Each row was made from one path, in order. Every step used is in the known rows, and no mark comes twice. Write each row's path.
Known rows:
L/R/V/C/F: [-109, -258,    5, -143, -267,  -33,  193,   10,  -72,   62,   32,  -11,
  -75,    3, -403,  -80,  178, -114,  -38, -263,  -35,  387, -123, -235,
  207, -315,  183,  175,   -5, -169, -129,  105,   -5, -143,   21,  295,
  131,   89,  -59,   93,  152,   10, -274,  -75,  -37,  -13,  281, -107,
  -76,  240,  228,  -56,  116,  -68,  170,   82]
F/C/B/X/G/Z/L: [ -93, -133,  -59,    3,   54,  -13,    7,  -57, -101,  -49,  -98, -208,
  108,   86,  445,   22,   52,  -49,  -94,   33,  119,   82,   90, -166,
 -107, -219,  -60,  -14,  169,  -39,  -32,  218,  -33,  272, -182,  201,
   20, -195, -143,  189,   59,  -73,  199,  138, -262,  180,  -34, -190,
  254, -362,   98,  122,   46,   11, -106,  156]
G/B/X/F/C: [-155, -162,   87,   78,  -57,   56,    5, -324,  -92,    8, -116, -203,
   25, -106,  233,  -39,  -27, -233, -180, -198,  248,   94,   15,    9,
 -134, -240,   64,  124, -124,  -93, -182,   43,   90,  103,  -91,  616,
  144,    4,  -14,  187, -110,  -91,  -79,   46,  -68, -117,  -15, -104,
   49,    2, -145,   80, -324,   99,   27,  171]
F/V/R/C/B: [ -40, -112, -132,  -21,   20, -119,  241,  -78, -255,  149,   40, -136,
   48, -375, -172, -180,   53, -227,  -35, -159,   83,  170, -133, -235,
  285, -267,   45,  170,  -51, -104,  128,  120,   29,  -24,  -21,  130,
    6,   25,  -14,  321,  -32,  -57,  -92,  118,  -61,   -4,  -12, -200,
   49,  179,  251,   40,   73,   26,  -29,  120]
L/R/C/F/G/X/B: [ 108,  -74, -142, -112, -161,   -4,  142, -251, -123, -190,  221,  -72,
 -105,   34, -256, -113,  241, -129, -193, -182,  234,  296, -165, -297,
   67, -288,  315,  222, -110,   48, -248,  256, -128,  256, -112,  297,
  291,   74, -225,  201,  -86, -268, -133,   26,  -84,   20,  147, -269,
   -3, -190,  -57,  -59,  -50,  -20,   73,  179]
Z/X/F/C/B: [-173,  -90,   45, -106,  -72,  -84,  122, -175, -210,  -61,  219,  -58,
  -83,  -16,  134, -122,   -1, -184, -172, -224,  356,  -16,   17, -205,
 -100, -102,   94,   92,  -27,   -2,  -21,  124, -145,  122, -169,  391,
   43,  103, -165,  345,  -92,   27,  -40,   27, -171, -111,  -62, -201,
   66, -142,  -17,  129, -223,   89,   34,  -64]
L/R/C/F/G: [  24, -134, -189, -102,  -61,   -8,  207, -148, -106, -100,   18,  197,
 -151,   33, -311,  -98,  274, -131,  -63, -171,   -4,  390, -152, -215,
  177, -318,  335,  292,  127, -122, -161,  276,  -59,  194,  -44,  264,
  309,   42, -163,  256,  -31, -294, -185,  -64, -127,  -49,  136,  -96,
  -29,   67,  116,  -45,  -94,   -8,  113,  171]
R/V/C/B: [-263, -160,  -41, -185,  -41, -133,  278,   88, -403,  151,   -8, -286,
  141, -107,   33,  -69,   79,   -6,  -39, -277,  -17,  299,  -31, -288,
  250, -196,   40, -183,  -99, -129,   54,   85,   87, -195,   62,  195,
   54, -138,    8,  205,   68,   91, -205,  -10,  -40,  -42,  198, -126,
   65,   94,  305,   51,  125,  -35,  164,  116]
G/X/B/C/R/V: [-121,  -36,   56,   40, -212, -153,   97, -130,  -84,   -5,  131, -347,
 -113,  -16,    8,  -84,  -23, -272, -156, -216,  344,   40, -147, -246,
  -25, -275,   89,   -5,  -42,   88,  -10,   42,   70,  -74,  -24,  304,
   13,  130, -200,   47, -119,  -44,  -50,  253, -103,   -1,   94, -301,
   48, -119,  135,   13,  104, -143,   57,  175]
G/X/F/C: [ -88,  -13,  196,  -89, -109,  120,  119, -186, -176,  -73,   41,   40,
 -240,   42,  133, -120,  -43, -378, -200, -200,  322,  -76,  -35, -195,
 -221, -129,   85,  191, -162,  -54,  -53,  -20,   -6,   99, -105,  472,
  276,  213, -392,  305,  -79,  -57,  -95,   21, -112, -132,   30, -298,
    2,    3,  -34,  -30, -274,  144,  -26,  190]
L/R/X/B/G/Z: [  -7,  -41,  -17,  218, -289, -203,  -67, -172,  357, -119,  206, -153,
  -34,  339,   21,  189,  122, -144, -240, -166,  282,   59,  -64,  331,
   58, -279,   39,  190,   62, -231,  -29,  137,   56,  398, -106,  350,
  109,  107,   -3,   40,   68, -104,  269,  215,  -83,  -10,  180, -230,
  118, -288,   50,   46,  225,   30,   18,   -4]
R/X/B/F/G/Z: [-215,   85,  -95,  133,  -83,  -87,  -63, -286,  110,  -56,   99, -108,
  -98,  323,  119,   70,  134, -122, -137, -171,  311,   81,   54,  196,
  101,   71,   54,   49,  141,   79,  -34,   92,   75,  327,   22,  195,
  130,   74,  -59,  246, -101, -232,  331,  225,  -63,  -70,  247, -373,
  103, -404,  -10,  132,   38,  104,   73,  131]
X/F/G/B/C: [-238,  -38,   51,  -10,   28,   36,   30, -254, -192,  -99, -208,  111,
  -59,  -72,  -64,  -29,   38, -413,   10, -277,  148,  174,   -6,   -6,
 -111,   96,  369,   -3,  -29,  -91,  -88,  182,  131,   75,   71,  500,
  334,   -4, -116,  166, -159,  -66,   33,  122, -185, -257,   90, -106,
  -24, -190, -173,   24, -278,   90,  155,  238]
Z/F/C/R/V: [-129,  -16, -139,  -83,  -79, -125,  239, -119,   61,   43,  104,   22,
 -177,   27, -299, -223,   70, -461,   43, -108,  285,  149,    0, -224,
  120, -145,   17,  186,  190,   55,   22,  158,  -36,  -98,  -81,  173,
 -166,  207, -102,  218,    1,  -44, -261,   30,  -60,   -2,    2, -174,
   -8,  158,  290,   60, -122,   29,   55,   60]
R/X/G/B: [-171,   14,  118,   23,    1,  -20,   72, -165, -149,   56, -208,   22,
    2,  210,  324,  287,  109, -390, -194, -292,  291,   91,  -54,  183,
  -31, -138,  -45,   84,  299, -379,   82,  -11,  154,  163,   62,  385,
  293, -280, -215,   27,  -72,  -26,  121,   64, -107, -132,  263, -221,
  123,   30, -111,  103,   80,   73,  135,  242]
C/B/X/G/Z/L/V: [ -85, -211,  -74,  -20,  -27, -175, -117, -115, -170,  -29,  -48, -148,
   36,  231,  381,   60,  178, -112,  -94,   15,  129,  173,   41,  -54,
  -19, -189, -157,   51,  -36, -126,   29,  205,   80,  126,  -92,  136,
  169, -266, -111,  -43,  169,  -87,  196,   99, -285,  188,  272, -212,
  148, -269,  185,   81,  215,  -39,  -61,   96]
B/X/F/R: [-137, -199,  105,  159, -101,  -63, -106, -268,  116, -206,  -88,  -48,
 -216,   59,  222,  -29,  259,  142, -243, -134,  107,  107,   60,  166,
  115, -294,   86,  366,   21, -294,   34,   25,   95,  -44,  -56,  465,
  373,  129, -120,  210,  -22, -533,  -23,   52,  -81, -147,   31,  -34,
  -42,  186,   52,  -47, -344,   39,   73,  -97]
L/G/B/C/R/X: [-182,  -87,  -33,  153,  -16,  -27,   38, -178,   -8,   50, -277,   21,
  161,  -62,   37,   87,   48, -311,    1, -176,  198,  199,  -61,   83,
 -121, -350,  251,  108,  486, -216,   45,   81,  128,  -13,    0,  329,
  146, -192, -184,   31,  -95,  199,  -17,   16, -212, -115,  157,  -95,
   74,  258,    1,  186,   65,   42,   97,  287]
C/B/G/Z/F/R/X: [ -54,  -37, -319,  194,   -7, -264,  -90, -246,  318, -131,  120,  -52,
  163,  192,  198,  169,  160,   24, -181,   84,  156,   24,  125,  312,
  267, -201,  -68,   77,  148,  -41,   13,  278,  -11,  413, -117,   81,
   62, -149,  107,  130,  161,  -78,  128,   32, -113,  -23,  173,  -28,
  130, -204,  153,   44,  113,  159,  -22, -147]
V/R/C/F: [ -57, -153, -157,  -89, -104,  -94,  197, -119, -210,   64,   11,  183,
  -38,  -83, -369,  -59,  248,  -87,  -33, -194,  123,  362,  -93, -235,
  215, -459,  135,  266,  355, -189, -125,  133,   32,  -41,  101,  309,
   92,   43,  -24,  198,  -79, -297, -222,   31,  -32,  -62,    4, -127,
   60,  325,  117, -105,  -44,  -39,  129,  109]
B/X/G/Z/F/V/C: [-153, -200,   66,  -94,  -57,  -51,   32,  -53,  135,  -73,  -19,  -50,
  -94,   30,  283,  -71,   82, -267,    5,  -14,  206,  195,  138,   41,
 -222,  -62, -112,  220,   88, -125,  110,   20,  -14,   37, -141,  258,
  251,  -58, -293,  121,  108,  -17,   66,  -49, -169,  307,   83, -243,
  104,  -57,  158,   66,    6,   22,  -18,  231]
L/V/R/X/F/C/B/G/Z: [ -47, -154,  -70,   13, -137,  -15,  -43, -131,    2,   86,  251,  105,
   11,  -29, -197,  -94,  -97, -400,  -27,  -43,  216,  -38,  -15,   88,
  -23, -255,   40,  250,   67,  -59,   91,  101, -106,  224, -137,  224,
   10,   67,  -57,  201,   78,  258,  231,  114,  -47,   22,   36, -213,
   42,   41, -125,   -6,   93,  200,  -23,  -41]
G/B/C/R: [-200, -108,   -6,  320,  -40, -117,   92, -197,  111,  109, -261,   39,
   65, -101, -117,   57,  -56, -289,  -35, -185,  138,  154, -136,    0,
   65, -329,   82,   10,  229, -128, -140,  126,  204,  -70,   94,  465,
  103,  -57,  173,   49,  -71,   98, -108,  117, -122, -195,   71,  -61,
   61,  127,  103,   99,  -32,   10,   43,  232]
Z/X/G/B/F/C/R: [ -38,   28,    6,  -11,   51, -182,   91, -256,  159,  -31,   19,   19,
  -17,  -99,   56,    0,   32, -450, -127, -125,  552,  165,  -78, -143,
 -180, -143,   -8,  199,  463, -108, -153,  111, -119,  271, -122,  277,
   71, -144,  -74,  216,  -89,   68, -130,  -58, -128,  114,  -43, -263,
  135,  -89, -100,  121, -144,  100,  -73,  180]
G/X/B/F: [-131,   74,  -31,   81, -137, -177,  -41, -332,   36,  -59,  154, -274,
 -152,  177,  135,  -17,  113,  -98, -290, -182,  457,  123,  -49, -146,
  -66,  -43,   84,   86, -184,  -27, -159,   47,  162,  248,   -5,  265,
  149,   94,  -80,  216,  -83, -114, -111,   97,  -76, -100,  249, -380,
   94, -247,   70,  -10, -104,  117,    7,  209]
B/F/V/C/R/X: [-265, -103,  -12,  165,  -63,  128,   71, -150,  185,  183,   32,   90,
  -79,  -20, -272, -156,   41,  -80,  -51, -152,   96,  119,   38,  -98,
  114,  -13,   88,  321,  325,  -37,   46, -144,   91,  -15,  -83,   92,
   82,  141,  -31,  371,  -43,  101,  -34,    2,   46,  -10,  182, -263,
  -41,  298,  284,   77,  -20,  165,   26,  129]
Z/L/G/B/X/F: [-102,  -88,   75, -124,  -97,   -1, -168, -283, -308, -143, -303, -197,
  180,  130,  161,   49,  386, -186,  -71, -146,  255,  308,  165,  -62,
 -246,  -45,  166,   69,   56, -207, -159,  113,  229,   38,  -68,  430,
  149, -122, -200,  -99,  -30, -266,    1,  143, -274,  -36,  228, -156,
   45, -141,   38,   40,  -57,   27,   55,  157]
L/V/R/X/F/C/B: [-147, -167,    0,   22, -126,   85,   37, -147, -186,  165,  202,  134,
  -99,  -67, -337, -171,  -44, -303,  -62, -170,  207,   -6,  -71,  -79,
   68, -255,   97,  273,   52,  -94,  141,   34,  -85,  -75,  -76,  232,
   12,  103, -100,  273,  -27,  232,   91,   95,    9, -179,  115, -236,
  -43,  293, -120,   38,  -25,  204,   80,  -72]
R/V/C/B/F/G: [-255,  -65, -216, -240,  113, -118,  202,  -30, -313,   91,   21, -208,
  130, -157,  -90, -158,  144,   16,   21, -197,   12,  401,   10, -336,
  214,    6,  224, -138,   44,   45,  -31,  164,   20,   21,   25,  -21,
   67, -184,   11,  353,  -22,   36, -180,  -84,  -35,   -3,  237, -132,
   44,  -65,  241,   30,    3,   40,  127,  150]
Z/L/V/C/F/B/G/X: [ -84, -107,   97,  -48, -156,  145,  -60,  -97, -323,  126,  -69,  -98,
  165,  303,  -49, -157,  344,    2, -119,   26,   -1,  120,  110, -329,
 -295,   30,  181,   33, -241, -146, -175,   42,  141,  361, -206,  327,
  138,  -85,  -91,  101,   10,  211,   36,   37, -173,   49,  264, -249,
   74, -212,  111, -190,   89,  291,  115,  140]
X/G/Z/L: [ -92,    6,  153,  -80,  -78, -148,   17,    3,  -80, -141, -289,  107,
 -101,  369,  262,  207,  244, -425,  -11, -119,  193,  179,   57,   35,
  -52,   21, -167,   -3,  200, -338,   21,  161,  188,  106,  106,  310,
  289,  -88, -249,  -67,  182, -284,  210,  235, -298,  118,  187, -323,
  161, -373,  206,   14,  194,  -34,  -10,  262]
Z/R/C/B: [ -98,  -32, -165,    8,   27, -387,  181, -104, -196,  -85,  -39, -106,
   79, -316,  136,  -59,  137,  -63,  -88,   10,   89,  219,  -53, -228,
  315, -383,   56, -155,  121, -107,  142,  258, -116,  -55,  -17,  253,
  148, -143,  -37,  322,   27, -105, -355,  123, -108, -140, -104,  -54,
  150,    1,  206,  -18,  -89,   48,  128,  -36]
V/C/B/X/F: [-285, -307,  -40,  -13,  -54,   -5,   47, -123, -174,  -27,  118, -107,
  153,    1,   62,  -62,  123,  329, -156, -236,   99,  256,  125, -151,
   24, -265,  138,   60,   34, -185,  -72,   58,   45, -148,  -73,  358,
  225, -111,   10,  238,  -32,    5, -100, -108,  -24,  -81,   69,  -72,
   84,  119,   97,   41, -172,   20,  110,  -34]
F/R/X/B: [-193,    9,  128,  351, -146,  -36,  -13, -173,  120,  -99,  -80, -220,
 -124,  189,  193,  100,  235,  140, -290, -197,  112,   -2,  -16,  236,
  299, -167,   41,  134,   27, -285,  169,    8,  117,   46,   45,  391,
  270,   86,    0,  248,  -29, -337,  178,  283,   -6, -267,  132, -214,
   39,   -2,  -24,   44,  -41,  169,  187,  -48]
G/B/X/F: [-148, -171,   65,   81,  -96,  -82,  -57, -379,  -90,  -22, -113, -153,
   25,   12,  208,   66,  105, -191, -211, -251,  290,  161,    8,  122,
  -27, -239,   -7,  140, -129, -169, -200,   45,  187,   26,    0,  603,
  227,  -37,   30,   30,  -79, -236,  -83,   27,  -78, -145,  146,  -94,
   18,   30,  -54,   51, -224,    8,   43,  102]
V/C/F/G/B: [-234, -119,   29,   -5,   20,  160,  186, -109, -273,   71, -224,  170,
  128,   26, -182,  -69,  207,  -48,   36, -261,  -18,  374,  -30, -221,
  -23,    8,  292,   45,   12,  -92, -221,  100,   54,   75,  111,  458,
  422, -171,  110,  245,  -44,   52, -118, -157, -125, -115,  204, -149,
   48,   24,  -84,  -38,  -87,  147,  156,  297]

Write each row's path:
[-110,   55, -308,  151,  109, -320,  -76, -319,  159,  -75,   34,   95,
   72,  -41,   85,   29,  123,  -68,  -66,   86,  213,   95,   19,   92,
  308, -105,   17,  -29,  302,  223,    7,  277, -177,  290,  -33,  -34,
  119, -165,   33,  330,   34,  -86,   79,   19, -142,  -95,  210, -155,
  120, -278,  107,   86,   45,  119,  -70, -106]
C/B/F/G/Z/R/X
[ -92, -108,   37, -198,  -43, -394,  149,   83,  -79, -140,  -87,  -88,
  121, -235,  199,   68,   49, -392,   57,  -52,  186,  256,   -4,  -92,
  198, -196, -130, -219,  165, -192,  178,  239, -184, -153,   83,  208,
  261, -265, -188,   57,  305,  103, -121,   61, -160,  202,   20, -215,
  173, -212,   85,   -6,  209,  -79,   70,   85]
X/G/Z/R/V/C/B
[  73,  -82, -173,  -85,   61, -101,   18, -101, -280,  -20,  -34,  -29,
  115,  -73,  -55, -177,  281,  -85,   60,  139,   61,  232,   -3, -141,
   81, -290, -121,    6,  100,  255,  -71,  239,  -97,  121, -122,   82,
   94, -115,  -41,  185,  -40, -381,  280,  192, -163,  186,  110, -210,
   86, -272,  196,   16,  195,    8, -162,   18]
F/G/Z/L/V/R/C/B/X
[-195, -111,   93,  105, -165,  183,  -95, -111,    7,  -35,  -75,  348,
 -172,  224, -325,  -91,   55, -409,  120,  -29,   53,  -50,   68,   36,
  -74,  -45,   98,  124,  400,  194,   51,   62,   13, -103,  -81,  258,
  130,  205, -277,   28,  -63,  -89,  422,  365, -176,  -35,  159, -234,
  -93, -118,   98,   61,  124,   11,   55,   25]
B/C/R/X/F/G/Z/L/V
[-123,   41,  -74,   70, -163, -361, -147, -245,  219, -215,  -37, -143,
   22,    1,  198,   42,  168, -282,  -14,   15,  379,  206,   80,  185,
   22, -119,  105,   23,  260,  -99,  136,  183,  -72,  130,   12,  208,
  156,   -3, -224,  139,  150,   -3,    8,  157, -217,   36,  125, -315,
  149, -231,    4,  100,   74,  109,   79,  100]
L/G/Z/R/X/B/F
[-115,  -16,   23,  125,  -94,   13, -230, -193,  258,  -93, -207,   82,
 -186,  229,   67,   94,  225, -200, -105,  132,   59,  100,  126,  182,
  145,   19, -119,  161,  300, -117,   48,   57,   90,  176,  -27,   50,
  225,   -9, -181,  120,  205, -203,  219,  254,  -70,   34,  353, -275,
  -32, -123,   85,    1,   72,  273,   52,   74]
B/F/R/X/G/Z/L/V
[-119,  -42,   -3, -100,  -81,  -77,   14,  -79, -281,   22, -393, -218,
  225,  -74, -109,    3,  234, -394,  111, -110,  110,  327,   15, -236,
  -76, -142,  187, -117,  295,  -67,  -71,  170,  211, -124,    9,  237,
  -83, -136, -145, -150,    2,  -30,  -71,  259, -279,   22,  200, -125,
   38,  -57,  239,   76,  215,  -81,   85,  258]
Z/L/G/B/C/R/V
[  90,  -12,  -47,  212, -145, -210, -108, -224,  247,  -24,  -41, -160,
  236,  405,  131,  175,  321,  -52, -256,   27,  168,  -71,   94,  351,
   71, -253,  -86,   40,  105, -280, -142,  224,  108,  609, -227,  307,
  -63,  -13,  -24,   25,   28, -135,  398,  182, -137,   21,  139, -168,
  169, -466,  206,   19,  221,  135,  -52, -107]
F/B/G/Z/L/R/X
[-192,  -93, -213, -220,   59, -166,  182,  -31, -185,   53,   20, -184,
  154, -153,  -43, -116,   60, -100,   65, -120,   33,  344,   32, -207,
  272,  -42,   26, -202,   -2,  178,  -96,  208,  -31,   23,   48,    6,
   69, -128,   17,  285,  106,   16,  -63,  -45,  -38,  120,  239, -195,
   54, -210,  257,   78,  115,    3,   25,  166]
R/V/C/B/F/G/Z
[-190,  -87,   77,  155, -125,   26,  -39,  -10,  156,  -32, -192,  242,
  -55,  284,  -18,  184,   77, -273,   19,  -49,  127,    9,   66,   70,
  -60, -246,  -45,   64,  781,  -81,   63,   56,   90,  -39,  -27,  226,
   56,  -20, -285,  -73,  -26, -109,  356,  341, -202,   54,   88, -202,
  115,  -98,  193,   98,  262, -110,   40,  115]
B/C/R/X/G/Z/L
[  10, -150, -265, -167,   95, -155,  102, -236, -263, -114,  191,    2,
  118, -268, -210, -136,  261,   78,  -89, -149,  262,  313,   -7, -167,
  173, -448,  183,  210,  327,  -36,  -77,  228, -121,    7,  -82,  176,
  114,  -97,  -93,  288, -236, -438,  -26,    8,   -3,  -12, -110,  -74,
   71,   92,   -6,  -32, -177,  -86,    0, -101]
V/R/C/B/X/F/G
[-107, -117,  -59,  270, -231,  -33, -137, -240,  236, -145,   26,  -80,
  -17,  331,  144,  160,  228,   52, -204,  -99,   62,   54,   49,  248,
  236, -142,  144,  259,   51, -157,  -54,  139,   51,  400,   17,  386,
  266,   55,   64,   84,  138, -275,  214,  183, -130,  -14,  140, -164,
   83, -200, -112,  -67,   79,   89,  160,   15]
C/F/R/X/B/G/Z
[-151, -121,  227,   94,  -33,  177,  192,  -50,  -37,  142, -138,   34,
   91, -114, -101,  -14,    2, -416,  -34, -277,  173,   81,  -55,  -39,
   17,  -39,  -20,  221,  208, -248,  125, -123,   46, -113,  -32,  336,
  293, -106, -123,  140,    4,  217,   71,   28,  -17,   84,  106, -312,
   15,  223,   17,  100,  138,   81,   30,  252]
F/V/C/R/X/G/B
[ 120, -125,  -94, -106, -200, -174,  -62, -285,   58, -246,   95, -163,
  200,  160, -121,   32,  290, -220, -188,  -55,  214,  110,  195,  111,
   99, -185,   81,    2,  -64, -285, -280,  360,   78,  379, -202,  426,
   10,  146, -158,   11,   67, -266,  128,  242,  -52,   84,  -71, -173,
   57, -524,   90,  -58,  -95,   63,   59,  -59]
X/F/B/G/Z/L/R/C
[-271, -200,   84,  150, -235,  182,  -52,  -43,  -43,   40,   75, -103,
  -32,  182,  -92, -110,  183,  125, -109, -126, -105,  201,   41,  -67,
  -35,  -17,  364,  220, -135, -283,  103,  -33,   68,  177,  -63,  382,
  356,  -15,   57,  233,   85,  222,   35,   94,  -28,  -51,  181, -185,
    5,  100, -166, -136,    2,  317,  346,  112]
L/V/C/F/R/X/B/G
[-194,   19,  133,   61,  -12,  -63,  -26, -170,  100,   22, -187,  -27,
   80, -343,   67,   20,   32, -380,  -48,   -8,  220,  124,   43,   -9,
  -42,   35,   81,   11,  338, -131,  189,  -50, -124,   58,  -70,  241,
  230, -212, -164,  249,   24,  281, -121,  100,  -28,  -24,   88, -220,
   80,   25, -130,  -11,   -7,  249,  136,  113]
Z/R/X/G/B/F/V/C
[-149, -126,  -11, -214,    1, -250,   64,  -88, -276, -149,   46, -183,
  107, -398,   20, -221,  214,  -20,   14,  -53,  120,  254,   52, -244,
  130, -173,  203,  -87,   69,   76,  150,  148, -276, -195, -106,  235,
  201, -133, -154,  273,  -31, -148, -201,   22,  -91,   -2,  -45,  -38,
   31,  -53,   36,  -95, -109,  -58,  134, -205]
Z/R/V/C/B/X/F/G
[  21, -115, -186, -191,  -71, -273,  125,  -94,  121,  -52,  238, -134,
   95, -203, -266, -127,  104, -104,  -36,  -40,  204,  317,  -78, -136,
  199, -243,  -29,  -39,   90,  280, -209,  252, -282,  110, -150,   -9,
   -6,  -29,   -8,  250,  113,   14,  -50, -102,  -39,  181,  261, -182,
  -11, -243,  238,  110,  193,  -16, -109,  -72]
L/R/V/C/B/F/G/Z/X
[ -41,  -35,  -53,   85,  -44,   41,   -1, -262,  302,    2,  -27,   27,
  -41,   -1,  -96,  142,  -12, -351, -209, -133,  299,  160,  -84,   89,
  -42, -248,  138,  241,  409, -226, -119,  113,  -43,  340, -140,  208,
   84, -121, -162,  194,  -16,  169,  -15,   -2,    2,  -69,  195, -184,
   53,   23, -169,  113,  -62,  196,   38,  188]
L/R/X/G/B/F/C
[  81, -114, -123, -172,  -73, -191,   68,  -49,  -54, -218,  -48,  -35,
  110,  121,   29,  188,  200, -287,  -76,  -44,  172,  293,   30,  -94,
  173, -261, -127,  -76,  223, -207, -123,  372,   -2,  111,  -38,  147,
  153, -181, -223,  -64,  230, -207,   89,  209, -173,  211,  134, -248,
  140, -408,  196,   66,  240,  -92,  -34,  149]
X/G/Z/L/R/C/B
[-147,  -97,  -13,  -68, -293, -321,    3,  -37,    3, -135,  124, -349,
  142,  -38,   39,  -36,  136, -195,   20,  -99,  157,  285,   59, -122,
   53,  -30,  206, -125, -134,  -88,  -16,  199,  -51,  197,   25,  423,
  111,    9,   93,   47,  199,   40,  -99,  236, -152,  185,  -56, -210,
  186, -442,  -21, -165,  154,  -31,  221,   89]
X/B/G/Z/R/V/C/F
[ -70, -251,    9,  -47,   -3, -169,   82,   32,   30, -136, -116, -333,
  131, -232,  337,   25,  136,  102, -109,  -23,  -24,  242,   33,   33,
  322, -384, -149,  -30,   80, -168,   95,  142,  -97, -134,  -14,  184,
  288, -235,  -99,  141,  242, -209,   -2,    7,  -29,  228,   62,  -91,
   74,    0,  109,   24,   97,  -49,   29,   22]
F/R/V/C/B/X/G/Z
[ -41,  -60,  -78,    2, -156,  125, -125, -176,   -2, -100,  131,  -49,
  129,  253, -195,   72,  208,  -15, -200,  -80,  132,   26,  130,  -85,
  -74, -103,  265,  140,  247, -101, -113,  179,   -1,  392, -305,  188,
 -111,   27, -114,  119,  -34,  -41,  199,  261, -120, -108,  113,  -90,
   64, -278,   55,  -15,   64,  124,   36, -164]
Z/L/R/X/F/C/B/G
[  50, -284,  -38,   23, -171, -121, -174, -280,  -46,   43,  -57,   17,
   75,  256,  -66,  -35,  383, -147,  -78,   24,  206,  156,   58,   12,
   28, -286,  -64,  299,   88, -209, -186,  232,    8,  213,  -71,  297,
   47,  -88,  -93, -109,   95, -157,  240,   33, -210,  218,  174, -268,
  101, -161,  -24,  -67,  138,   -9,   13,    4]
C/F/B/X/G/Z/L/V/R
